Each row is followed by its class number.
[ 15 -19  11  20  26   0  42  16 -41  20 -12  10  23   9   1  15  48   5
   8   0  -6   6 -42  -7  -9  17 -36  -2  -5 -38  51  16   3  77   9  38
 -13  11  11]  0
[-17  42  -7   9 -20 -48  24 -25 -12 -21  -7  23  -2   3 -24 -36 -48  40
  -6 -12   0  28   6  11   7  35  -3  12  -7 -13  23  10  20 -52 -33  -7
  13   7 -30]  3
[-11   4   5 -10   7  -9   2  14  13  10  -6   9  33  12  -2 -10  19   4
   3  16   6   4  19   2  -2   6  -7   2   4  -2 -55  37   9 -11  -7  19
  11 -23   8]  0
[  5 -16 -39  23   2  13  22  24  17   5  -1   2  40  44   2   2  14 -30
   1 -14   7  14  -4 -26 -50  -2  -7 -18  30 -20  52  24 -21  13 -34  -6
  19  57  19]  1
[-21  33   8 -26  19  -3  -1 -14  -8   5   8  34  47 -22 -36 -13 -62   2
  -1 -18  68  16   1 -21  27  10 -19  -8 -14   2  20  -7  31  24 -15  18
 -11  12  11]  7
[  1  -5   8  23  15   5 -26  -9 -51 -36  30  -2  12   6  75  25  28  31
  17 -23  41 -10  -4   4   4  35 -17  23 -21 -18 -18   2 -46  14 -41 -29
 -62  60   2]  1
[  4   8 -19  14  23 -17  10  40 -61  -6  37  -9  48 -12  27  -9  34  25
   0  23  -7  -3 -28  10 -23  21 -33  32  50 -10  12  27 -25  -5 -22 -34
  28  49  -4]  5
[ -6  26  30  33  -2 -49  17 -51   9  39   6  11 -26  13  -7 -20   2  59
   6  -6   0  -1 -37  -7  -6  57 -16 -18  -8 -23   3   0  14  -5 -22 -30
 -29  12 -34]  4
[ -5  -9  18  -3  -2   9 -27 -12 -14  22 -10 -16  26  -1   3   7  16 -20
  -3  31  16 -12  -5   9 -24  23 -14 -19 -29  -2  -7   7   7 -16  -6 -53
 -41 -16 -16]  2
[-27  16  22 -11  21 -30  -2   4  -8  42  13 -23   7   7  -4 -16 -18  12
  -2 -21  14  13 -51 -27 -12 -14   3   5  -8 -22  20  14  -8  42  -4  24
 -40  29   2]  2
[ 24 -16  -4   8 -19  11   1  21 -26 -20  -4  -7  23  -7  38  28 -20  35
  31 -10 -21  -8 -12 -17  37 -15 -10   7  52 -21  58  35  -1  36   7   1
   2  52  40]  1
[-15  -6  19  -1  20  21 -62  58  23  32  12  17  25  24 -38  26  -3 -11
  32  -1  21 -25 -79 -41  44 -11  20 -13  63  28 -11  28  -4  28 -21 -53
  -7  11   9]  4
[-10   2 -16 -17  -2  56  -5  10  30  -4 -22 -21  15 -24   7  52 -24   4
 -27  28  23  23  -4   0  -5 -14  -3  28   5   3 -25   9  28   3 -34  51
 -57  64   4]  1
[ 15 -32  10  14  16 -41 -50 -14 -18  -1 -18  37  21  27  -7  43 -20  22
  -6 -16  22  10   7   3   3  33   2 -47  -2 -29  33  27 -48   1 -24  -6
  20  14  -7]  6
[-21   6   7  10  -7 -17  21  -1   8  -4 -11 -14  13  18  54 -18  36 -33
  -3   2   6 -11  37  -5 -26 -16   2 -15 -36  18   3 -20 -20   3  16   2
  27  -1 -15]  7
[-18  -4  -3  17  24  -9   6   9  13 -21  19  -3   7  -5  60   4   8 -16
  21   0  17  15   9 -10  -6  17  -5  20 -41   0 -39  15 -15  19  15   4
  23  25   5]  3
[-17 -13  15 -22  24  28 -31  16 -14  -3 -21  31  25 -15  -4  12  20 -17
  10  45  -4   9  -1   7  -8  23   3 -10 -14  -6 -14  -7  10  -9   1  26
  24   9 -29]  1
[ 15   8 -31   7 -14  18  10 -18   9 -26  41 -25  72 -23  -1  39 -41 -10
 -23   6  24  -4   4  -9  30  -7 -18   7   7 -16  -8  15 -19 -41  25 -20
 -17  42  18]  2
[ 34 -39  -1  52  17  13  65  55  -3  42  21  29  17  22  -9  21  35  50
  18 -13 -36 -18  -2 -24  22 -21 -36 -39  15   6  63   0   9  -5  -2 -40
 -71  13   7]  5
[-27 -14  15  29  24 -17 -26  35  22  32  20 -12  22 -19  13  32  14 -18
  -4  21 -28  13 -54 -31 -39   5  12 -13  -7   1  25 -12   1  13 -21  -5
   3  38 -23]  6
[  5 -16   8  -7 -26   9 -63  15 -44  13 -18  23  39   4  18 114  -8 -57
   3  56  -7 -12 -19 -15 -26  22   0  -1  45 -18   5  49  -4  17  -9  53
  20  33 -10]  1
[ 52 -45 -20  29  28  -6  22 -13 -57 -12   0   3   6  20 -19  -4 -35  11
 -14  -7  31  36  44   9   0 -32 -18  16 -29 -32  17  29 -57   4 -40   0
 -47  29  33]  0
[ 16  -6  27  43 -18  -2 -23 -11 -31 -34  25  19  74 -12  10  -6  11  22
  18  -2  25 -30 -15 -14  47   8 -51   3  67  -9   2  33  12 -10 -34  -9
 -47  32  -2]  5
[-35   6   8 -14  -7   7  10  34  24  -7  -7 -14   3  -1  32 -30  17  15
  17  31   0  -3  17   2  -2  -8   2  11 -18  19 -36  26  26 -20   2 -55
  33   7  -9]  3
[  0   4  -5   3  32   7  27  16 -52 -46  74  -1  11 -20   4 -58  16 -31
   1 -21  38  12   3  -4   9 -54 -25  50 -25  41 -15  14 -21  14 -11 -28
  -5  51  40]  3
[ 11  11   1   1  -4  13  33  21   1   2 -26   1   2  26 -10   3  41 -35
 -20  -8  26   3 -26 -35  -5  -4 -24  36  -3   6  -3  26  -2  57 -14   8
 -19  10   5]  4
[ 37 -16 -27  19  18 -56  -5   4 -50  -9   8 -15 -20 -32  66 -20  -4  39
   3   0 -28   5 -26   3  -8  -5   4  40  33  13  24  -2 -37  19 -19 -16
   1  30   4]  6
[ 15 -22 -13  10   1  31 -48   8  16  38   1  13  69  11 -14  73 -26   6
   1 -13 -33   2 -13 -19  29  28  18   6   3 -46 -42  34 -10 -65  10 -12
 -60   7  -4]  1
[  8  24  30  10   5  38 -20  19  -2  15   1  29  33   5  12  76 -21  -9
 -10  10 -11  33  10  -3  30  40 -27  28  11  28 -14  23   3 -47  -4 -65
  23  31 -17]  7
[  5  -1 -11   7  17   2 -10  32 -31 -42   8  27  62   2   9  -5  44  11
   2 -25  16 -20  -1  12  22  -3 -21  -3  40   6  10  -7 -27 -16 -13   9
  -4   7  -9]  6
[ 30  10  13  -2  -5 -12 -43  -8 -20   9 -26  -5  66 -12  26  63 -49  -1
 -28 -14  11  18  40   8  26   6 -19  14  20 -13  29  30 -24   7  -3   4
 -63 -30   6]  1
[ 18 -27  33  11  23   4 -13  14 -18  10  25   9  33 -20   0  92  11  22
  13   6  26 -16 -31 -25  11   0 -58 -30  -1 -18  21  33  12  15 -13  14
 -44  53  27]  6
[ 42 -19  25  22  24  16 -78  24   2  49 -33  24  83  -5 -12  93 -38  18
  42  12  21   4 -36 -28  14  40 -15  -8  63 -25  21  49 -12 -23 -34 -37
 -68 -12  33]  0
[  3  -9   2 -12   9   7 -38  15  17 -17 -50 -17   5   5  40  70  15   4
  16  -6 -44  -1  23   5 -14  63 -29 -11  15  -5  24  -1   9 -40   1  11
  51  41   2]  4
[ 10 -11 -19 -20 -14  -7 -12  -9 -57   0 -13  34  12 -14  -3 -26   7  25
 -18  23  39 -22  10  -9 -10  36   7  -3  -7 -27   4  -4  10  62 -36  -2
   1  -9   3]  7
[ -9 -18 -11  16  21   3 -44  15 -28   7  10 -21  63  10  14   8 -15 -22
   4  -3  11  13 -19  -9 -36  31 -33  35  48 -55   6  20   0   1 -64 -30
  -6  49 -14]  0
[ -4 -19  10 -44   3   1 -61   3 -11 -26  -8 -10  17 -23 -45  -6 -66   9
 -18  45  22  18  27  -2  43   6 -21  -6   8 -13 -23  47  28  -6 -30 -22
  48  18   8]  5
[ -5  27   6 -29  12 -35  10 -27 -17   6 -12  30 -19 -25  10  17   3  52
 -11  17  30   1 -16  29 -20  53 -38  23   9 -14 -25  11  34 -29 -24  15
   9   9 -40]  3
[ 10  -5  -7  26   7  16  70  40 -25   9  30  39  44  42 -56  60  20   7
  -7 -44  10  13 -54 -30  17  -4 -11  10 -13 -45  56  34 -32  12  13 -18
  13  49  17]  0
[  2  11  55  38   2  25  16 -17  43 -10  12  -4   4 -49  17   1  14   9
  -1  30  27  16   9  -4  11  -3 -16  15 -31  27 -16  -5  11  13   8 -52
 -11  14   2]  4
[  5 -14   5  39  18  -4  28  20  27  47   5 -16  49  23   8 -28  -5  29
  13 -16 -13  20  12 -19  -5 -15  -1  -1   0 -39  17  23 -18   4   1 -55
 -31  -2  14]  0
[ 29  -6  20   7  25  19 -25  -1   7  11  13   7  14 -15  12  27 -30  37
 -12  13   4  10  54 -13  37 -12  -6 -10 -11  -9 -18 -20 -33 -24   1  -8
 -32  13   5]  7
[ -8  -2  22 -16   5  -4 -39  12  33   9   4 -30   6 -25  29   7   6 -22
   6  28  -6   0  27 -43 -21  16  -3 -11 -54  32 -16 -13   4 -36  -2 -59
  -5   8  14]  5
[  3   7  43   3   1  -8  -4 -32  31 -11 -16  -4  31 -29  15   7  25  10
 -11  43  11   3  -9 -46   3  38 -45 -15 -52   8   2  10  29 -32 -13 -18
 -22  46  -4]  3
[ 57   9   5 -26  24 -27 -35 -15  19  75 -64   8  38  21 -15  38 -87  29
   2 -23  12  27   1 -50  18   0 -39  14  56  -2  23  54  -3 -72 -34 -19
 -53  20  23]  7
[-28 -10  12  29  21  -2 -17 -16 -31  29  59  30  61  -9  12   1  -4  23
 -16 -22  -8   2 -27   4   5   0  43   5 -12  -8  -3 -21 -46 -13  17   0
 -50  68 -28]  2
[ 27  30  -2  32 -70   3  49   2 -13  24  26  -3 -15  19  13  44   5   7
  -5 -23 -46 -10 -15  -5   9 -17   3  39  53  13  11  34  13   1  16 -22
 -28  -1  24]  0
[ 39 -13   8   3  12  -8  -8  21  26   0  -9   4   5  -7 -13  32  40  31
 -21   2  29  -8 -34 -24 -14   1 -39   1  48 -35  11  20 -11   3 -44 -24
   8   1  -6]  6
[ 28  -5   2   5   2  -5 -13 -23 -20  27 -15  16  23  22  22  32   5  12
   7  30  -8  -5 -49 -24   5  58 -35  12  63 -45   4  23  -3   7  -7 -21
  18  44 -31]  0
[  5  -9 -30  29   3 -33  18  26 -56  17  28  36  20  38 -28  42  15  -4
  13 -14  14 -30 -39   8  -5  25 -24 -17  43 -10   9  50   2  34 -31  23
 -10  -1   6]  4
[ 13 -12  32  19  17  -5 -24  -9 -20 -15   7   7  16 -10 -11  83  16 -18
 -30  39  37   5  -9  24   0  11 -34 -27 -25 -15  -1  12 -32   0  -1  -4
   9  -4 -33]  6
[ -9  12  14   8   5 -38  -1  22 -25 -44  14  -9  52  24 -18 -13  15  53
 -37  17  -5   0   2 -36  41   2 -23 -13 -18 -38  21  27 -42 -35 -37   1
   4  59 -17]  3
[ -6 -16  54  -7  18 -15  18  12 -32  23  15  21 -18   8   8  45  24  -3
  41  -3  -2 -27 -34   2  19 -28 -47  -2  20 -14  11   6  25   1  27  13
  11   2 -30]  0
[ 29  39   1  10   3 -13  66   8 -21   7   7  18  -8  30 -34  14  -8  91
   1 -24   9  -3 -31  -5  31   7 -56  -4  73 -14  70  22  -4 -21 -25 -31
  -5  64   2]  4
[ -4  -7  66  60   6  -9 -20   7  20  -6  11  -8   0 -11  16  21  11  45
  -9   6  11  26 -27   2  24   7 -10   5   7 -15   7  29 -21  34 -30 -27
 -13  24 -17]  5
[ -5  28  10  -8  -1 -17 -30  16 -10 -10  15 -11  60 -30 -51  95  22  -2
 -67 -16  12  -8 -26  32 -15  25 -36  21  45 -29  10  28   3 -23 -31  36
  15  -6 -12]  4
[ 17   3   5  30  38 -39  -7  -9  -6  27  -9 -21  30 -19  21  33  -8 -48
 -18   2   5  19 -16  26 -31   2 -57  29  49  18  12  22   6  20 -21  34
 -23 -12 -19]  4
[ 13  28 -23  -7   1 -33 -65 -42 -68   6  26  -6  44 -39  31 -74 -64   0
  -8   8  17   9  20   8 -11  14  13  35  47   5  -1 -12 -14  19 -48 -15
 -69  -9   3]  1
[  7 -20  -6  30  25  19  -6  -1   9  32 -16  -9  65   1  21  33   2  11
 -19  14   8  15 -25  15 -15  14 -17   6  41 -28  25  13 -30   0   7 -18
 -13  54 -28]  5
[ 22  37  13  13  17   5 -32  15 -23   8  20  -3  23  -3  13  15 -13   7
   3   5   8  13 -23 -21   8   9 -24  42  78  16  -4  22 -30  11 -32  -9
 -21  49  16]  4
[-11  22  38  37 -17 -11  51  24  27 -12  22   0 -46  -9 -25  10  29  -1
   8 -19   2  16 -51 -28 -14 -25   0   9 -17 -21  42  15  15  53   1  32
  22  -2  15]  3
[  3  19 -28  20  31 -30 -28   0 -10 -36 -14 -10  55 -13  17  19  20  29
 -18  -7  37   1 -39   6  -9  87 -20  13  26 -49  11  -2 -40  32 -43  21
   8  14 -13]  4
[ -6  32  -3   2   8   9  -9  24   5  36  42 -11 -30  30   2  35 -20  17
  -2 -19   7  -5 -19 -10  20  24 -17 -19  22  13   3  -8  12  29 -26 -55
 -23   0   5]  7
[-23   9  27   3  11 -10  28  23  51  34  22  13  32  19 -32  25  43  33
 -23 -14  13 -17 -81 -33  21   9 -23 -32  15  -9  21  12  18  -2  -6 -34
 -10  23 -32]  2
[ 56  -4  48  11  12 -29   7 -33  -4  34   1  75 -27   3 -43  30   7  12
 -33 -40   9  25 -16  -6   7  -8 -31 -10  64  43  62  16   9  39 -38  38
 -19   4  24]  0
[ 30   8  14   7  44  -3   2 -16  -5  21  15   2 -52  -6  -8  20 -10  30
  14 -33 -15  27 -77 -13  15   1 -21 -15  27  25  57 -13  -7  35   2  28
 -24  70  32]  6
[-16  -6   3  20 -11  36  12   9   7  25   5  19 -11   8  45   1   7  22
  45 -12 -17 -13  -9  -7 -11   2  20   7  28  -5   0 -18  14   1  13 -14
  15  52  -3]  7
[-19  23  22 -39   0  25  -1   6  63  16 -25  -2 -25   9  31 -11 -12   6
  16  28   8  28  45  -4 -20  11 -16 -13   2  41 -18  14  38 -30 -12 -67
  47  22   0]  1
[  5  12 -18   1  45 -31 -32 -10 -41 -20  51 -28  41 -16  32  -8  -6  23
   6 -13 -15  -4  43  24  -5  24 -26   3   8 -33 -25 -34 -41 -59 -10  23
 -21   7   2]  0
[ -3  16  18   0  -7  32 -35  15   6 -39   0  -1  27 -15  13  -4  24  -2
  -2   8 -10   4   1   5  22  -9   6  27  23  15 -36  -5 -17 -47   5 -17
  18  19 -17]  6
